The symbols move the nodes like this.
GG t TQ
GG k HT
GG z ZD
GG n SM
GG x QR
GG o MR
ZB t NQ
ZB k RF
ZB n RT
ZB x CC
ZB o PP
GZ t CT
GZ k MS
GZ z GB
GZ n PN
SR k JP
SR z BD
SR n GP
SR x QH
SR o ZL
PM t HH
PM k CT
PM z SJ
PM n BZ
PM o RZ
JR t HG
JR k DM
JR z DL
JR n ML
JR o CT
CG t PR
CG k NL
CG n MM
CG x QG
CG o DC
RC t RQ
RC k CD
RC z ZM
RC n PZ
RC x ZG
RC o QF
RQ k FH
RQ z GP
RQ n QH
RQ x MB
RQ o RC
LG t NB
LG k TT
LG z MM
LG n QG
LG x CD
LG o JH
CD t FH
CD k HJ
CD z LG
CD n DL
CD x ML
CD o JT
NR t QG
NR k GG
NR z DC
NR n JH
NR x ZR
NR o GH
MB k SB
MB z RQ
MB n QS
MB o ZG
LC t MH
LC k BQ
LC z QL
LC n GS
LC x CL
PZ t QH
PZ k DL
PZ z ZL
PZ n RC
PZ x HH
PZ o SJ
DC t CG
DC k ZD
DC n RF
DC x NR
DC o LM
GD k CJ
GD n FD
GD x TB
GD o MT
ZL t SR
ZL k QG
ZL z SD
ZL n ZM
ZL x PZ
ZL o HT
FF t ZD
FF k PQ
FF n LQ
FF x MR
NB k TB
NB z QC
NB n JP
NB x FH
NB o LG
GS t QR
GS k JL
GS z MR
GS n LC
GS x MS
JP k ZT
JP z PR
JP n NB
JP x LT
JP o QG
RZ t PM
RZ k GZ
RZ z JL
RZ n DP
MP t ML
MP k SN
MP z JT
MP n CT
MP o PN
MH t HJ
MH k QF
MH z SM
MH n QR
MH x SN
MH o LC
QF t RC
QF k JT
QF z CC
QF n SJ
QF x BZ
QF o BQ
RF t MM
RF k HS
RF n DC
RF x JH
RF o TC
ZD t NL
ZD k RT
ZD n HS
ZD x GG
ZD o FF
PN t MP
PN k CL
PN z RN
PN n GZ
HH t QS
HH k JR
HH z PZ
HH n ZG
HH o PM
QZ t DS
QZ k ZG
QZ z HJ
QZ n DM
QZ o SN
HJ t PH
HJ k RC
HJ z TT
HJ n PG
HJ x QZ
HJ o MH
SB k DS
SB z FH
SB n HG
SB o ML
QH k LT
QH z SR
QH n RQ
QH x QS
QH o PZ
ZM t GP
ZM k LG
ZM z NQ
ZM n ZL
ZM x RC
ZM o CC
BD k PR
BD n CJ
BD x SR
BD o SD
GP k NB
GP z CJ
GP n SR
GP x RQ
GP o ZM
LM t DC
LM k FF
LM n TC
LM x GH
BQ t QF
BQ k RN
BQ z LS
BQ n JL
BQ x DP
DP t BZ
DP k PN
DP z BQ
DP n RZ
QC k GD
QC n PR
QC x NB
QC o MM
MM t QC
MM k MT
MM n CG
MM x LG
MM o RF
CL t SN
CL k DP
CL z LC
CL n MS
MS t NH
MS k RZ
MS z GS
MS n CL
QS k HG
QS z QH
QS n MB
QS o HH
SJ t PZ
SJ k ZR
SJ z HT
SJ n QF
SJ x PM
SJ o JL
NH t DM
NH k PM
NH z QR
NH n SN
NH o MS
QG t JP
QG k TQ
QG z CG
QG n LG
QG x DL
QG o NR
BZ t ZG
BZ k MP
BZ z QF
BZ n PM
BZ o DP
DS k MB
DS z PH
DS n HR
DS o QZ
TB k GP
TB z GD
TB n ZT
TB x PH
TB o TT
HT t ZL
HT k NR
HT z RT
HT n CC
HT x SJ
HT o CP
SN t QZ
SN k BZ
SN z MH
SN n NH
SN o CL
MT t GD
MT k NQ
MT n NL
MT x TT
MT o HS
SM t TT
SM k CC
SM z HS
SM n GG
SM x MH
SM o QL
LQ t HS
LQ k PP
LQ n FF
LQ x QL
TQ t ZT
TQ k ZL
TQ z NL
TQ n TT
TQ x PG
TQ o GG
SD t BD
SD k CG
SD n NQ
SD x ZL
SD o RT
ZT k SR
ZT z FD
ZT n TB
ZT x ZH
ZT o TQ
DL t LT
DL k PG
DL z QG
DL n CD
DL x JR
DL o ZR
NL t FD
NL k SD
NL n MT
NL x TQ
NL o ZD
FH k PH
FH z NB
FH n LT
FH x SB
FH o CD
JL t SJ
JL k GB
JL z CP
JL n BQ
JL x RZ
ZR t DL
ZR k QR
ZR z NR
ZR n JT
ZR x CT
ZR o GB
GH t NR
GH k MR
GH z LM
GH n TG
GH x GB
JT t CD
JT k MH
JT z JH
JT n ZR
JT x MP
JT o RN
PP t ZB
PP k TC
PP n PQ
PP x LS
HS t MT
HS k ZB
HS n ZD
HS x SM
HS o LQ
DM t HR
DM k HH
DM z PG
DM n QZ
DM o NH
HG k HR
HG z LT
HG n SB
HG o JR
LT k ZH
LT z JP
LT n FH
LT x HG
LT o DL
TC t RF
TC k LQ
TC n LM
TC x TG
RT t SD
RT k DC
RT n ZB
RT x HT
RT o PQ
QL t SM
QL k LS
QL z LQ
QL n MR
QL x LC
ZH k QH
ZH z ZT
ZH n PH
ZH x HR
ZH o PG
PH k RQ
PH z TB
PH n ZH
PH x DS
PH o HJ
QR t PG
QR k SJ
QR z GG
QR n MH
QR x NH
QR o GS
GB t ZR
GB k GS
GB z GH
GB n RN
GB x GZ
CJ k QC
CJ n BD
CJ x GP
CJ o NQ
PG t ZH
PG k PZ
PG z TQ
PG n HJ
PG x DM
PG o QR
LS t CC
LS k TG
LS z PP
LS n CP
LS x BQ
CP t HT
CP k GH
CP z PQ
CP n LS
CP x JL
JH t LG
JH k SM
JH z RF
JH n NR
JH x JT
JH o TG
ZG t MB
ZG k ML
ZG z RC
ZG n HH
ZG o BZ
TG t JH
TG k QL
TG z TC
TG n GH
TG x RN
CC t ZM
CC k JH
CC z ZB
CC n HT
CC x QF
CC o LS
NQ t CJ
NQ k MM
NQ n SD
NQ x ZM
NQ o ZB
CT t JR
CT k NH
CT z ZR
CT n MP
CT o GZ
HR k QS
HR z ZH
HR n DS
HR o DM
ML t SB
ML k QZ
ML z CD
ML n JR
ML o MP
PR k FD
PR n QC
PR x JP
PR o CG
PQ t RT
PQ k LM
PQ n PP
PQ x CP
RN t JT
RN k LC
RN z TG
RN n GB
RN x PN
FD k BD
FD n GD
FD x ZT
FD o NL
TT t TB
TT k ZM
TT z MT
TT n TQ
TT x HJ
TT o SM
MR t GG
MR k CP
MR z FF
MR n QL
MR x GS

In the rows, zero is written as 486.

The rows follow the links: the fewer symbols apart two nodes are, the more alike their rows tend to be.

Each row is also shifted at random along 8 hidden directions that mean nothing.

Some nodes, each with a row of numbers:
SJ:  808   573   441   373   447   545   437   493   572   409   464   422   583   439   512   397   453   587   415   570   483   473   502   484   373   484   472   405   487   523   380   614   324   596   422   398   354   515   529   435   450   488   550   473   520   486   471   305   385   528
GS:  414   553   519   518   478   451   350   604   566   411   425   560   496   413   529   338   501   496   449   529   430   557   413   586   512   472   491   501   436   466   389   479   399   517   467   513   504   508   506   417   485   471   553   455   590   410   495   455   419   437
ZM:  627   348   473   555   480   477   619   396   375   634   523   336   368   541   559   533   508   461   565   427   606   542   553   561   606   599   476   587   427   469   485   476   821   486   539   523   524   387   514   446   311   419   452   401   318   555   461   586   481   508
CT:  536   461   397   622   418   527   339   478   336   407   448   595   546   380   537   347   555   504   536   537   559   605   444   547   570   466   288   542   484   374   473   375   599   414   560   581   594   578   611   457   499   433   474   453   605   363   517   457   499   651
ZB:  448   337   495   533   525   598   594   484   459   562   506   445   557   564   455   500   516   440   612   470   485   504   429   465   491   531   447   547   463   521   444   455   494   332   441   471   601   397   575   591   413   483   552   462   452   483   507   486   678   605
PQ:  451   484   567   449   630   571   504   491   453   472   417   419   424   491   492   478   490   461   583   484   435   466   393   417   569   485   538   452   475   606   455   484   488   434   450   344   593   379   528   525   581   446   557   427   363   530   435   519   569   469
DS:  459   562   469   445   369   466   525   397   474   501   513   388   495   407   463   502   662   569   499   417   546   484   593   484   381   531   473   524   467   464   549   498   596   543   491   490   426   576   452   464   489   490   367   465   453   482   477   494   392   547
DP:  441   529   495   623   432   484   433   538   434   419   566   593   406   455   518   588   428   430   483   502   480   575   536   526   572   540   494   562   459   418   558   458   457   422   491   525   624   536   402   497   572   493   426   433   515   475   566   631   582   562
QH:  392   616   548   354   556   481   526   488   505   380   466   403   378   495   546   458   471   598   468   529   478   382   493   330   529   455   584   410   580   502   467   572   470   570   497   282   477   503   362   436   603   454   486   402   308   575   406   503   332   481
MP:  386   511   538   564   430   508   429   565   469   433   569   654   571   512   452   532   575   489   473   499   451   540   468   452   458   459   478   520   540   439   607   339   344   331   468   521   616   579   464   537   605   568   386   551   605   446   582   561   632   591
CC:  623   472   524   594   381   529   589   450   501   565   592   548   409   523   455   669   466   395   450   457   504   522   567   458   438   652   556   578   431   487   688   465   492   528   474   456   569   483   386   471   505   559   430   528   472   522   468   671   582   498
PP:  479   350   420   699   442   505   474   583   461   554   453   567   514   424   526   333   507   416   491   512   487   558   392   588   660   632   344   622   431   412   409   456   584   438   442   635   668   448   561   493   410   424   599   456   685   411   552   512   604   581
MB:  578   450   450   360   400   452   550   441   534   483   512   331   475   485   473   479   560   590   534   474   524   479   614   517   395   513   400   521   486   465   455   556   546   602   425   507   361   506   484   465   411   477   436   404   397   560   504   399   342   550
SN:  394   555   570   441   452   441   428   577   591   433   617   566   518   529   483   520   451   530   356   482   460   515   485   546   445   419   546   506   499   530   471   463   235   440   456   486   490   552   397   479   474   568   486   521   503   494   585   500   576   444
LQ:  412   571   524   490   422   559   577   411   429   560   504   500   534   432   386   629   546   407   457   427   410   483   499   408   396   566   628   480   402   577   628   482   450   497   457   432   512   491   485   540   560   482   472   552   563   463   520   545   623   481
GH:  509   442   423   464   531   552   460   440   433   515   398   502   497   404   402   571   416   394   670   480   445   493   553   490   307   462   409   434   445   436   551   506   582   515   463   584   316   397   621   598   484   433   432   510   452   480   437   387   409   509
JL:  569   535   676   637   540   512   432   654   529   456   519   587   369   496   574   456   664   404   575   513   499   565   367   565   529   611   517   631   414   458   554   320   531   404   520   425   748   495   529   425   565   523   470   397   474   459   520   681   483   450
SB:  464   553   502   351   519   400   522   523   548   421   443   369   366   482   474   430   450   667   366   395   527   430   535   496   557   402   440   384   615   484   435   558   478   636   470   442   342   570   343   366   527   457   490   423   402   591   499   452   300   471
LS:  470   312   437   412   533   513   508   562   563   529   474   388   515   513   429   498   413   475   629   462   410   530   546   620   349   469   399   498   453   495   356   555   451   461   316   615   343   320   596   625   316   484   546   435   431   546   545   335   505   558
HT:  570   457   508   493   474   533   483   470   598   465   541   580   428   533   474   688   317   367   558   594   474   432   577   434   295   528   549   502   464   492   584   559   381   542   490   446   385   399   461   558   490   542   461   551   413   554   400   505   452   414
GD:  459   524   452   554   383   402   572   413   520   561   565   586   532   489   451   654   466   406   402   507   460   413   546   436   443   583   577   547   435   484   600   500   424   519   512   540   502   535   382   525   533   543   439   621   616   479   438   582   566   402
HS:   87   417   592   520   541   526   552   629   602   538   482   517   561   556   394   484   546   445   564   524   408   511   401   511   318   520   512   538   486   510   556   408   400   422   400   478   537   406   561   553   457   551   512   530   523   522   543   452   500   515
QL:  422   483   444   654   379   392   427   551   567   549   497   619   363   398   499   539   361   408   374   455   455   577   518   634   524   564   463   585   391   421   480   508   493   578   473   642   454   507   424   437   417   488   488   513   661   446   565   564   487   388
CL:  455   485   495   559   406   444   403   473   462   484   523   530   391   409   537   540   460   454   480   417   527   586   549   641   537   550   440   565   416   431   474   477   602   502   482   616   467   514   518   406   440   483   445   465   500   479   550   594   489   479
JP:  419   363   609   492   588   346   502   633   664   553   478   529   361   603   500   520   590   437   636   512   522   411   446   544   410   474   447   605   526   401   575   373   574   499   573   555   512   410   475   473   434   544   435   476   368   542   425   536   277   306
ML:  536   433   624   505   526   332   503   652   618   512   622   567   482   669   475   569   552   457   455   443   535   507   490   610   448   445   510   578   555   472   551   310   390   331   512   591   563   521   431   500   465   635   399   511   441   491   601   559   552   401

From each start, follow one symbol. Which node do you reach?
Answers are names.
start  428   587   534   572   384   556   385   444   361   402   503   569   493   390   533   455   659   480   538   502   550   576   487   472   472   577   463   542   410   413   570   379   561   488   561   442   617   585   547   424   570   476   378   455   508   372   478   539   478   542
t	DM
start  190   448   430   483   474   474   508   548   553   410   550   507   413   482   474   591   286   483   492   580   437   474   646   465   371   524   522   425   573   382   560   557   407   588   417   530   344   456   372   518   475   486   384   468   439   630   517   452   353   553
o	QF
start  848   588   488   341   487   512   392   406   443   438   489   399   628   429   553   352   579   563   428   420   508   503   416   567   546   376   474   442   421   637   245   537   367   405   457   462   453   511   590   488   377   476   596   461   479   377   541   357   610   453
z	GS
start  686   552   571   521   542   324   509   568   631   473   498   461   345   528   635   368   429   530   298   538   531   377   351   459   786   483   583   526   553   566   357   544   462   531   563   359   644   546   306   347   520   493   633   441   453   509   409   635   461   314
k	JP
start  547   572   579   374   465   533   491   419   473   470   548   400   650   530   500   461   692   491   541   485   495   469   470   410   316   449   630   485   445   557   487   452   442   394   500   383   474   487   560   546   472   537   394   510   385   443   458   415   465   428
z	TQ
start  388   506   500   392   524   536   583   427   432   568   469   299   580   568   451   427   505   532   404   424   467   459   430   413   546   426   625   399   505   637   385   518   439   458   486   366   498   461   459   492   480   477   572   490   449   496   484   450   602   453
x	TT
start  628   798   667   407   385   538   475   450   526   458   471   460   480   422   472   479   711   557   335   450   477   519   444   396   390   586   663   437   412   621   624   456   420   665   530   217   465   612   451   276   615   520   449   522   495   509   454   587   332   412
n	MH
start  345   480   559   459   503   384   445   576   553   410   614   498   502   561   527   559   432   486   412   510   489   470   536   544   502   401   555   507   517   481   428   454   341   390   491   585   491   509   411   506   442   575   432   496   435   470   579   530   568   423
o	SN
start  236   412   540   442   545   536   510   574   534   449   492   438   356   568   460   585   412   529   565   489   483   559   563   513   446   507   453   490   557   445   523   526   457   523   411   421   414   430   468   472   446   512   445   407   291   645   537   490   399   561
k	JT
start  225   411   593   574   638   584   479   618   473   458   454   513   441   561   560   376   521   431   605   539   478   488   320   407   621   517   490   528   516   510   453   397   504   358   501   377   732   388   554   520   534   467   579   453   433   517   438   567   583   540
x	HT
start  480   449   508   471   513   494   420   530   419   431   431   411   482   493   537   331   690   546   614   468   545   545   435   526   462   471   370   482   521   408   471   397   646   465   515   504   486   523   614   413   506   477   417   399   472   481   507   399   307   567
o	CT
start  406   425   588   621   541   462   426   596   471   425   569   544   489   570   612   436   654   408   644   572   569   549   446   517   507   569   444   632   485   372   508   298   541   318   536   550   721   476   543   532   485   542   374   399   402   459   522   597   490   535
k	JR
start  515   473   603   575   465   487   445   468   545   559   512   584   477   515   498   609   532   372   571   520   531   478   491   517   363   557   539   595   375   465   585   397   499   468   565   516   510   422   573   513   426   543   453   573   458   435   433   560   485   349
o	MR
start  561   505   485   486   474   472   427   461   564   520   453   522   441   417   485   602   387   376   544   492   438   486   559   606   333   518   478   485   369   484   488   539   502   603   499   543   301   422   547   493   420   516   469   531   481   489   430   456   361   357
z	FF
start  570   509   539   423   530   458   480   503   529   514   510   413   619   550   561   364   586   505   466   496   510   443   365   502   479   432   578   503   460   582   370   440   401   405   517   416   504   445   556   486   379   514   559   514   447   429   456   419   483   359
t	ZT
